Below are the code and all the weights of a small trained network. Each question names an input and a target symbol and asks about switching units off, where a switched-off unit gives its printed mean instead of its output.

import numpy as np


def w(rows, s, z=0):
    codes = np.array(rows[::2]) - 128.0
    scale = np.full(codes.shape[1], s)
    scale[-1] = z or s
    return codes * scale


def norm(h):
    return h / np.sqrt((h * h).mean(-1, keepdims=True) + 1e-5)


def f(y):
    return np.maximum(y, 0)


def softmax(a):
    e = np.exp(a - a.max(-1, keepdims=True))
    return e / e.sum(-1, keepdims=True)


def log_softmax(a):
    a = a - a.max(-1, keepdims=True)
    return a - np.log(np.exp(a).sum(-1, keepdims=True))


def net(x, mask):
    ids = ['Θγελπω'.index(c) for c in x.split()]
    T = len(ids)
    res = E[ids] + P[:T]
    r = norm(res)
    for j in range(2):
        rows = slice(3 * j, 3 * j + 3)
        q, k, v = (r @ M[0][rows].T for M in (Q, K, V))
        z = softmax(np.where(np.tri(T) > 0, q @ k.T / 3**0.5, -1e9)) @ v
        o = O[0][rows]
        res = res + np.where(mask[j], z, o[:, -1]) @ o[:, :-1]
    y = f(norm(res) @ A[0][:, :-1].T + A[0][:, -1])
    res = res + np.where(mask[2:14], y, B[0][:, -1]) @ B[0][:, :-1]
    return log_softmax(norm(res)[-1] @ U[:, :-1].T + U[:, -1])


Q, K, V, O, A, B = {}, {}, {}, {}, {}, {}
E = w([
[101,127,113,223,203],'Θ',
[164,183,36,22,148],'γ',
[6,140,105,193,174],'ε',
[87,153,118,104,230],'λ',
[53,61,158,200,185],'π',
[157,83,92,195,78],'ω',
],0.019)
P = w([
[113,92,53,137,178],'0',
[117,22,170,132,172],'1',
[187,136,6,181,155],'2',
[77,150,100,142,118],'3',
[107,69,212,144,167],'4',
[197,164,47,200,150],'5',
[76,230,118,136,110],'6',
[117,139,251,148,170],'7',
[115,66,4,146,158],'8',
],0.012)
Q[0] = w([
[69,130,121,80,64],'h0',
[107,73,85,117,54],'h0',
[191,118,122,77,50],'h0',
[105,142,74,153,165],'h1',
[152,153,112,170,69],'h1',
[59,122,217,45,1],'h1',
],0.025)
K[0] = w([
[77,88,81,127,161],'h0',
[134,61,77,145,156],'h0',
[171,106,69,106,114],'h0',
[168,154,144,137,128],'h1',
[142,81,135,99,84],'h1',
[117,50,3,133,175],'h1',
],0.03)
V[0] = w([
[87,187,147,122,109],'h0',
[129,128,120,85,153],'h0',
[98,141,74,179,174],'h0',
[49,112,111,101,2],'h1',
[169,132,149,61,113],'h1',
[54,114,133,26,162],'h1',
],0.019)
O[0] = w([
[121,84,63,116,98,128],'h0',
[144,145,153,221,102,118],'h0',
[210,193,43,108,169,251],'h0',
[65,2,63,98,132,45],'h1',
[216,161,86,53,223,15],'h1',
[58,170,124,19,93,148],'h1',
],0.012,0.017)
A[0] = w([
[96,139,181,143,174,27],'n0',
[145,137,227,54,138,7],'n1',
[63,161,187,115,163,104],'n2',
[121,88,209,105,202,91],'n3',
[138,154,129,172,159,69],'n4',
[55,126,120,159,228,57],'n5',
[161,89,209,111,76,242],'n6',
[138,162,154,129,86,40],'n7',
[176,84,190,136,124,48],'n8',
[120,131,253,116,174,30],'n9',
[121,107,75,153,134,48],'n10',
[205,126,85,97,112,235],'n11',
],0.019,0.0019)
B[0] = w([
[53,116,124,105,150,176],'n0',
[132,64,3,189,74,143],'n1',
[145,39,180,79,66,210],'n2',
[173,244,137,28,62,136],'n3',
[154,76,134,81,68,254],'n4',
[121,82,215,122,187,225],'n5',
[229,125,129,85,208,145],'n6',
[82,85,139,110,164,199],'n7',
[114,175,81,57,167,143],'n8',
[131,221,17,209,161,168],'n9',
[140,165,61,120,64,193],'n10',
[78,47,195,165,160,170],'n11',
],0.021,0.0077)
U = w([
[144,187,178,215,126,170],'Θ',
[180,110,82,69,183,254],'γ',
[39,133,20,138,67,143],'ε',
[120,200,161,49,34,61],'λ',
[64,58,203,134,88,186],'π',
[140,8,53,197,167,76],'ω',
],0.012,0.0053)

Each question gives the input, a string of symbols that net reads in full, and the target symbol t.
The units are the heads (3 rows each of Q, K, V and O) and the neurons (one row each of A and B). Each row of codes is followed by its name. A weight is (code - 128) times the scale printed after its matrix; where a second scale follows, it is the last column's (O, A, B and U).
mask holds one flag per unit, heads first, then neurons. A switched-off unit (its flag False) gives its mean, the last column of its rows in O or B, instead of its output. The means were averaged over made-up inputs and are rounded, as every weight is.
A unit's drop is (log p(t) with every unit on - log p(t) with that unit switched off) / (log p(t) with every unit on - log p(t) with every unit switched off).
The circuit of an input: a set's keep is (log p(t) with only the set's units on - log p(t) with every unit switched off) / (log p(t) with every unit on - log p(t) with every unit switched off). Starting from the 12 units with the biggest drops (on a tie, the unit counted first), units are removed one at a time, each time the one whose removal leaves the highest keep (on an exact tie, the one counted first), for as long as the keep stays at least 0.8.
units of the circuit, in order: the units of the circuit, biggest drop first
most important unit: the unit with the biggest drop
top k neurons: the k neurons with the biggest drops, biggest first
which heads matter: for each layer, one digit per head in row order, 1 if its drop is at least 0.15 and else 0, layers parted by /
drop of u: that unit's drop, to one decimal
input Θ ω γ Θ γ ε ω λ ω, target λ: which heads matter	11
input ε ε Θ ω ε ω, target ε: units of the circuit, in order	[h1, n2]
input λ π λ Θ γ, target Θ: units of the circuit, in order	[h0, n9]
input π π ε λ ε ε ε ε γ, target ε: units of the circuit, in order	[h1, n4]
input π λ λ, target λ: units of the circuit, in order	[h1]
input γ λ ε ε ε ω Θ λ, target ε: units of the circuit, in order	[n9, n1]
input ε λ π γ, target γ: which heads matter	01
input Θ Θ ε λ λ, target ε: top 2 neurons	[n1, n9]
input Θ π ω, target π: units of the circuit, in order	[n11, h0]
input λ ε ε Θ ω Θ, target ω: which heads matter	01
input ε λ ε, target λ: which heads matter	01
input ε γ λ π π ε, target π: which heads matter	10
input ε γ λ Θ π Θ Θ Θ Θ, target Θ: which heads matter	01
input γ ε Θ λ ε λ Θ Θ ω, target Θ: most important unit	h1
input Θ π π, target π: which heads matter	10
input ε ε π λ λ γ π, target λ: which heads matter	11
input ω γ ε Θ ω π, target ω: which heads matter	01
input ε Θ Θ ε, target Θ: top 3 neurons	[n2, n0, n1]
input γ ε ε ε Θ ε ε π γ, target π: top 2 neurons	[n11, n9]
input Θ ε ω ε Θ π γ ε π, target ε: top 2 neurons	[n10, n2]
input ω ε π γ γ, target π: most important unit	n2
input ε ε γ ε ω, target γ: top 3 neurons	[n8, n6, n3]
input γ γ λ π Θ π ε ω λ, target ω: drop of n3	0.0
input γ π π, target π: drop of h0	0.8
input Θ Θ ε λ Θ λ, target Θ: drop of h1	0.8
